Each row has a name. After each piece below comes the name of the row it's from, unless a question asks for something else. Each question is about the rows just above it. Places in a row count from 0.

Q668: [45.4  5.0 45.4 13.8 25.4  5.2 45.4]
Q881: [ 33.4 -11.2  33.1 -25.4  33.2 -11.7  33.1]
Q429: [  5.4  -7.6 -69.5 -46.0 -90.8  -6.0 -10.6]
Q910: [ -3.5  -2.7 -16.6  -2.4 -16.5  -8.7   0.2]
Q100: [ 38.2   0.2  14.7   6.7  29.8  -1.9 -10.2]
Q4: [ -1.7  -3.2 -69.3 -27.4 -57.9 -27.1 -21.6]
Q772: [-23.5  -3.3 -29.4  -2.9  20.7  -5.5 -14.4]
How many times does Q668 hold [45.3]? | 0
Number of entries in [38.2  0.2 14.7]: | 3
[-16.6] is at row and place | Q910, 2
Count of [45.4] in Q668: | 3
Count of [33.2] in Q881: | 1

Q907: [  7.7  16.4  -2.7   5.4   0.2  10.7  -6.8  52.8  -2.3  11.1 -11.6  21.4
  38.8 -16.0  -0.7 -23.3  -7.1  21.5  -0.9  -5.0  -9.8  -9.7  -4.6  33.4
 -19.8 -38.7 -20.6   1.8   0.6  18.3  27.9  10.2 -41.6  37.0  -0.3  -4.4
  10.6 -14.1   1.6  17.2   4.2 -15.8  -4.2   5.3  29.9]
Q107: [ -6.6   3.0   8.0 -18.0 -20.1   1.6   8.9 -34.6  -3.2  -5.1  -7.3 -28.3
 -27.7  -0.9  -4.1 -22.8   7.9 -14.1  -0.9  29.9   0.7 -13.5 -23.2 -12.8
  35.0  29.4  16.7 -22.5  -0.9 -14.5 -19.8 -13.5  49.2 -25.0  -0.9  23.2
 -19.6  18.8   6.9  -4.5   0.4  45.9  20.4 -25.2 -14.3]
Q864: [-27.7   3.0   8.0 -18.0 -20.1   1.6   8.9 -34.6  -3.2  -5.1  -7.3 -28.3
 -27.7  20.5  -4.1 -22.8  25.5 -14.1  23.2  29.9   0.7 -13.5 -23.2 -12.8
  35.0  29.4  16.7 -22.5  -2.7 -14.5 -19.8 -21.7  49.2 -25.0  -0.9  23.2
 -19.6  18.8  -9.0  -4.5   0.4  45.9  20.4 -25.2 -14.3]
Q924: [ -6.6   3.0   8.0 -18.0 -20.1   1.6   8.9   2.9  -3.2 -22.5 -32.7 -28.3
 -27.7  20.5  -4.1 -22.8   7.9 -14.1  23.2  29.9  23.1 -13.5 -23.2 -12.8
  35.0  29.4  55.1 -22.5  -2.7 -14.5 -19.8 -13.5  49.2  -1.8  -0.9   3.0
 -19.6  18.8   6.9  -4.5   0.4 -12.8  20.4   2.9 -14.3]
How many entries does [ -6.6   3.0   8.0 -18.0 -20.1   1.6   8.9 -34.6  -3.2  -5.1  -7.3 -28.3
 -27.7  -0.9  -4.1 -22.8   7.9 -14.1  -0.9  29.9   0.7 -13.5 -23.2 -12.8
  35.0  29.4  16.7 -22.5  -0.9 -14.5 -19.8 -13.5  49.2 -25.0  -0.9  23.2
 -19.6  18.8   6.9  -4.5   0.4] have? | 41
Count of [23.2] in Q864: | 2
The row with [-27.7   3.0   8.0 -18.0 -20.1   1.6   8.9 -34.6  -3.2  -5.1  -7.3 -28.3
 -27.7  20.5  -4.1 -22.8  25.5 -14.1  23.2  29.9   0.7 -13.5 -23.2 -12.8
  35.0  29.4  16.7 -22.5  -2.7 -14.5 -19.8 -21.7  49.2 -25.0  -0.9  23.2
 -19.6  18.8  -9.0  -4.5   0.4  45.9  20.4 -25.2 -14.3] is | Q864
How many entries does [ -6.6   3.0   8.0 -18.0 -20.1   1.6   8.9   2.9  -3.2 -22.5 -32.7 -28.3
 -27.7  20.5  -4.1 -22.8   7.9 -14.1  23.2  29.9  23.1 -13.5 -23.2 -12.8
  35.0  29.4  55.1 -22.5  -2.7 -14.5 -19.8 -13.5  49.2  -1.8] have? | 34
Times [2.9] occurs in Q924: | 2
How many times does Q107 hold [-0.9]? | 4

Q947: [ 10.3   9.3  29.1 -25.9 -22.2  86.3  49.7 -43.5 -18.1   5.7   6.4]
Q700: [ 10.3  29.4  29.1 -25.9 -22.2  86.3  49.7 -43.5 -18.1   5.7   6.4]
Q266: [  2.2 -35.6 -41.4  -0.5  18.0   8.5 -25.7  -7.9  -0.7  14.0 -43.8]
Q539: [ 32.0   5.8  44.4 -48.3 -62.4  -4.2  19.9 -18.8  43.0  27.6  38.1]
Q976: [ 28.6 -43.3  -9.8 -43.3 -33.2 -10.2   6.9 -54.4   8.6  46.5 -30.5]
Q317: [ 10.3   9.3  29.1 -25.9 -22.2 -19.3 -22.2  80.5  11.7 -33.3  28.1]
Q708: [ 45.4  11.7  39.5 -20.9 -37.4 -28.5   6.3   8.8  57.0  47.9  45.6]
How many times does Q976 hold [8.6]? | 1
How many entries does [ 32.0   5.8  44.4 -48.3 -62.4] have? | 5
How many entries does [ 28.6 -43.3  -9.8 -43.3] have? | 4
Where in the named rows is [-18.8]? | Q539, 7

